Here is a tiny trained network, its code and every weight. The questions are about switching its units off for an input and a class, where a switched-off unit gives its printed mean instead of its output.

import numpy as np


def w(rows, s, z=0):
    codes = np.array(rows[::2]) - 128.0
    scale = np.full(codes.shape[1], s)
    scale[-1] = z or s
    return codes * scale


def norm(h):
    return h / np.sqrt((h * h).mean(-1, keepdims=True) + 1e-5)


def f(y):
    return y / 2 * (1 + np.tanh(0.7978845608 * (y + 0.044715 * y**3)))


def log_softmax(a):
    a = a - a.max(-1, keepdims=True)
    return a - np.log(np.exp(a).sum(-1, keepdims=True))


def net(x, mask):
    res = np.array(x, float).reshape(1, 3) / 4 @ E
    u = 0
    for l in range(4):
        y = f(norm(res) @ A[l][:, :-1].T + A[l][:, -1])
        res = res + np.where(mask[u : u + 8], y, B[l][:, -1]) @ B[l][:, :-1]
        u += 8
    return log_softmax(norm(res)[-1] @ U[:, :-1].T + U[:, -1])


A, B = {}, {}
E = w([
[97,170,11,245],'x0',
[245,226,77,137],'x1',
[27,236,254,159],'x2',
],0.0063)
A[0] = w([
[188,133,109,135,156],'0.n1',
[109,78,162,97,30],'0.n2',
[128,104,250,124,75],'0.n3',
[97,119,110,151,3],'0.n4',
[121,88,153,66,54],'0.n5',
[119,174,83,157,90],'0.n6',
[124,132,80,150,201],'0.n7',
[65,15,86,93,199],'0.n8',
],0.013,0.0032)
B[0] = w([
[126,232,35,142,175],'0.n1',
[158,104,190,120,162],'0.n2',
[1,182,234,30,214],'0.n3',
[124,109,105,126,123],'0.n4',
[161,135,202,187,173],'0.n5',
[179,163,114,148,164],'0.n6',
[232,119,67,216,177],'0.n7',
[113,42,138,248,253],'0.n8',
],0.0066,0.0072)
A[1] = w([
[218,173,204,31,144],'1.n1',
[187,61,87,181,2],'1.n2',
[193,47,157,75,173],'1.n3',
[35,105,92,166,77],'1.n4',
[137,86,123,141,79],'1.n5',
[120,103,176,132,73],'1.n6',
[77,232,254,67,109],'1.n7',
[155,105,12,123,124],'1.n8',
],0.01,0.0052)
B[1] = w([
[218,101,128,217,191],'1.n1',
[146,120,123,54,162],'1.n2',
[196,154,255,165,170],'1.n3',
[111,121,37,132,143],'1.n4',
[49,105,117,93,126],'1.n5',
[97,72,138,166,137],'1.n6',
[15,93,81,15,254],'1.n7',
[84,183,238,80,204],'1.n8',
],0.0073,0.0069)
A[2] = w([
[119,149,154,34,75],'2.n1',
[57,114,187,167,4],'2.n2',
[126,146,143,58,29],'2.n3',
[140,146,86,129,39],'2.n4',
[207,122,180,172,108],'2.n5',
[113,123,165,230,80],'2.n6',
[196,85,131,165,28],'2.n7',
[178,154,249,19,131],'2.n8',
],0.011,0.0026)
B[2] = w([
[69,162,121,137,178],'2.n1',
[177,124,132,106,182],'2.n2',
[88,144,141,139,143],'2.n3',
[164,97,178,175,135],'2.n4',
[133,138,63,94,181],'2.n5',
[150,93,113,101,178],'2.n6',
[82,101,23,144,160],'2.n7',
[78,115,1,111,253],'2.n8',
],0.0092,0.0057)
A[3] = w([
[152,126,188,216,104],'3.n1',
[107,110,123,5,96],'3.n2',
[150,213,94,160,145],'3.n3',
[118,162,96,180,81],'3.n4',
[80,103,137,120,62],'3.n5',
[45,183,181,131,254],'3.n6',
[86,177,172,94,62],'3.n7',
[99,141,212,10,4],'3.n8',
],0.016,0.004)
B[3] = w([
[108,214,184,24,158],'3.n1',
[115,139,63,169,220],'3.n2',
[204,238,211,141,254],'3.n3',
[118,122,226,186,180],'3.n4',
[182,96,157,186,171],'3.n5',
[206,166,64,121,250],'3.n6',
[142,169,11,6,180],'3.n7',
[190,140,2,161,224],'3.n8',
],0.0085,0.0073)
U = w([
[80,157,24,41,190],'0',
[81,59,254,98,77],'1',
[203,208,134,150,200],'2',
[67,137,147,164,2],'3',
[122,27,65,174,109],'4',
],0.021,0.0065)

Each question gives the input, the list of numbers given to net, and the class t.
The units are the neurons (one row each of A and B). Each row of codes is followed by its name. A weight is (code - 128) times the scale printed after its matrix; where a second scale follows, it is the last column's (A, B and U).
mask holds one flag per neuron, layer by layer. A switched-off neuron (its flag False) gives its mean, the last column of its row in B, instead of its output. The means were averaged over made-up inputs and are rounded, as every weight is.
A unit's drop is (log p(t) with every unit on - log p(t) with that unit switched off) / (log p(t) with every unit on - log p(t) with every unit switched off).
The circuit of an input: a set's keep is (log p(t) with only the set's units on - log p(t) with every unit switched off) / (log p(t) with every unit on - log p(t) with every unit switched off). Starting from the 12 units with the biggest drops (on a tie, the unit counted first), units are removed one at a time, each time the one whose removal leaves the highest keep (on an exact tie, the one counted first), for as long as the keep stays at least 0.8.
circuit, biggest first: the units of the circuit, biggest drop first
k most important neurons: the k neurons with the biggest drops, biggest first
k most important neurons of layer l: the k neurons of layer l with the biggest drops, biggest first
drop of u: that unit's drop, to one decimal
input [0,4,5], class 0: circuit, biggest first : (1.n7)
input [-8,-1,-6], class 4: 4 most important neurons : (2.n8 2.n5 2.n7 3.n3)
input [8,-5,4], class 2: 2 most important neurons : (1.n7 2.n8)
input [-3,-3,-4], class 4: 2 most important neurons of layer 2 : (2.n7 2.n5)
input [4,0,-5], class 2: 2 most important neurons : (0.n1 1.n8)
input [8,-8,8], class 4: 2 most important neurons of layer 1 : (1.n8 1.n4)
input [-7,-2,-6], class 4: 3 most important neurons of layer 2 : (2.n8 2.n5 2.n7)
input [5,-2,8], class 0: 2 most important neurons : (0.n8 1.n7)
input [3,1,-7], class 2: 2 most important neurons : (0.n1 1.n8)
input [7,-8,4], class 4: 2 most important neurons : (1.n4 3.n3)
input [8,-4,6], class 2: drop of 1.n7 : 0.1
input [-3,-2,-2], class 1: drop of 0.n8 : 0.9
input [0,-3,-1], class 1: drop of 3.n1 : 0.1
input [4,-8,1], class 4: most important neuron : (1.n4)
